Here is a tiny trained network, its code and every weight. The questions are about switching its units off for an input and a class, where a switched-off unit gives its printed mean instead of its output.

import numpy as np


def w(rows, s, z=0):
    codes = np.array(rows[::2]) - 128.0
    scale = np.full(codes.shape[1], s)
    scale[-1] = z or s
    return codes * scale


def f(y):
    return np.maximum(y, 0)


def log_softmax(a):
    a = a - a.max(-1, keepdims=True)
    return a - np.log(np.exp(a).sum(-1, keepdims=True))


def net(x, mask):
    res = np.array(x, float).reshape(1, 7) / 4 @ E
    y = f(res @ A[0][:, :-1].T + A[0][:, -1])
    res = res + np.where(mask, y, B[0][:, -1]) @ B[0][:, :-1]
    return log_softmax(res[-1] @ U[:, :-1].T + U[:, -1])


A, B = {}, {}
E = w([
[173,231,118,37,172,196],'x0',
[115,88,255,55,140,29],'x1',
[40,239,54,115,157,125],'x2',
[47,182,91,64,55,77],'x3',
[181,81,210,13,81,120],'x4',
[84,213,43,138,74,138],'x5',
[216,186,106,124,191,45],'x6',
],0.0089)
A[0] = w([
[118,233,85,37,146,147,129],'neuron 0',
[57,153,96,111,146,90,2],'neuron 1',
[48,145,90,127,161,85,127],'neuron 2',
[14,117,96,167,109,254,104],'neuron 3',
[47,210,137,175,129,95,141],'neuron 4',
[99,89,53,187,38,82,154],'neuron 5',
[185,172,61,202,179,180,85],'neuron 6',
],0.017,0.0022)
B[0] = w([
[183,154,113,35,79,134,249],'neuron 0',
[59,165,147,118,143,95,186],'neuron 1',
[77,150,109,139,157,77,194],'neuron 2',
[58,120,142,131,96,254,240],'neuron 3',
[62,184,140,142,156,104,209],'neuron 4',
[154,43,33,113,114,112,206],'neuron 5',
[187,170,156,223,168,117,222],'neuron 6',
],0.023,0.022)
U = w([
[66,172,96,140,142,98,73],'0',
[136,28,255,121,153,101,253],'1',
[136,61,71,169,121,121,66],'2',
[94,116,128,166,113,225,109],'3',
[186,175,112,221,154,163,186],'4',
[171,182,125,91,100,144,55],'5',
],0.014,0.0055)

Each question gives the input, the list of numbers given to net, and the class t.
The units are the neurons (one row each of A and B). Each row of codes is followed by its name. A weight is (code - 128) times the scale printed after its matrix; where a second scale follows, it is the last column's (A, B and U).
mask holds one flag per neuron, in row order. A switched-off neuron (its flag False) gives its mean, the last column of its row in B, instead of its output. The means were averaged over made-up inputs and are rounded, as every weight is.
A unit's drop is (log p(t) with every unit on - log p(t) with that unit switched off) / (log p(t) with every unit on - log p(t) with every unit switched off).
The circuit of an input: a set's keep is (log p(t) with only the set's units on - log p(t) with every unit switched off) / (log p(t) with every unit on - log p(t) with every unit switched off). Starting from all 7 units, units are removed one at a time, each time the one whose removal leaves the highest keep (on an exact tie, the one counted first), for as long as the keep stays at least 0.8.
units of the circuit, in order: the units of the circuit, biggest drop first
unit that matters most: the unit with the biggest drop
k most important neurons: the k neurons with the biggest drops, biggest first
drop of u: that unit's drop, to one decimal
input [5,-8,-4,-3,-3,-1,1], class 4: units of the circuit, in order : (neuron 6)
input [-1,-3,-8,-2,2,1,-3], class 2: 3 most important neurons : (neuron 3; neuron 6; neuron 0)
input [-5,6,0,6,7,2,5], class 1: 4 most important neurons : (neuron 0; neuron 4; neuron 3; neuron 2)
input [4,2,-6,1,4,-2,-7], class 1: 2 most important neurons : (neuron 3; neuron 0)
input [4,0,-7,-1,-1,3,1], class 4: units of the circuit, in order : (neuron 0; neuron 3)
input [5,6,3,1,7,-8,-8], class 1: units of the circuit, in order : (neuron 3; neuron 0)
input [0,1,0,6,3,-3,-1], class 5: 4 most important neurons : (neuron 3; neuron 4; neuron 2; neuron 5)
input [6,8,-5,-1,-7,-6,6], class 1: 2 most important neurons : (neuron 0; neuron 6)
input [-6,-8,3,2,4,4,8], class 4: 2 most important neurons : (neuron 6; neuron 4)
input [-3,6,4,-7,-2,-2,7], class 4: 4 most important neurons : (neuron 0; neuron 3; neuron 5; neuron 1)
input [3,-6,-7,-7,5,-6,-3], class 4: 3 most important neurons : (neuron 3; neuron 0; neuron 1)
input [3,3,-8,-6,7,7,2], class 1: 3 most important neurons : (neuron 0; neuron 3; neuron 6)
input [-3,0,-1,2,2,4,5], class 2: 4 most important neurons : (neuron 3; neuron 0; neuron 4; neuron 5)
input [-7,7,-6,-4,-2,4,-7], class 2: unit that matters most : neuron 5
input [-3,-7,-5,5,-5,-7,2], class 2: 2 most important neurons : (neuron 5; neuron 4)
input [3,-5,-4,1,-5,-4,-1], class 4: drop of neuron 6 : 2.5
input [3,8,-8,2,-8,-1,-1], class 1: drop of neuron 6 : 0.2
input [-2,0,-4,1,8,-4,-5], class 1: drop of neuron 6 : 0.0
input [4,-5,6,-1,1,1,1], class 5: drop of neuron 0 : 7.4
input [-3,0,-2,-4,3,-8,-7], class 1: units of the circuit, in order : (neuron 3)
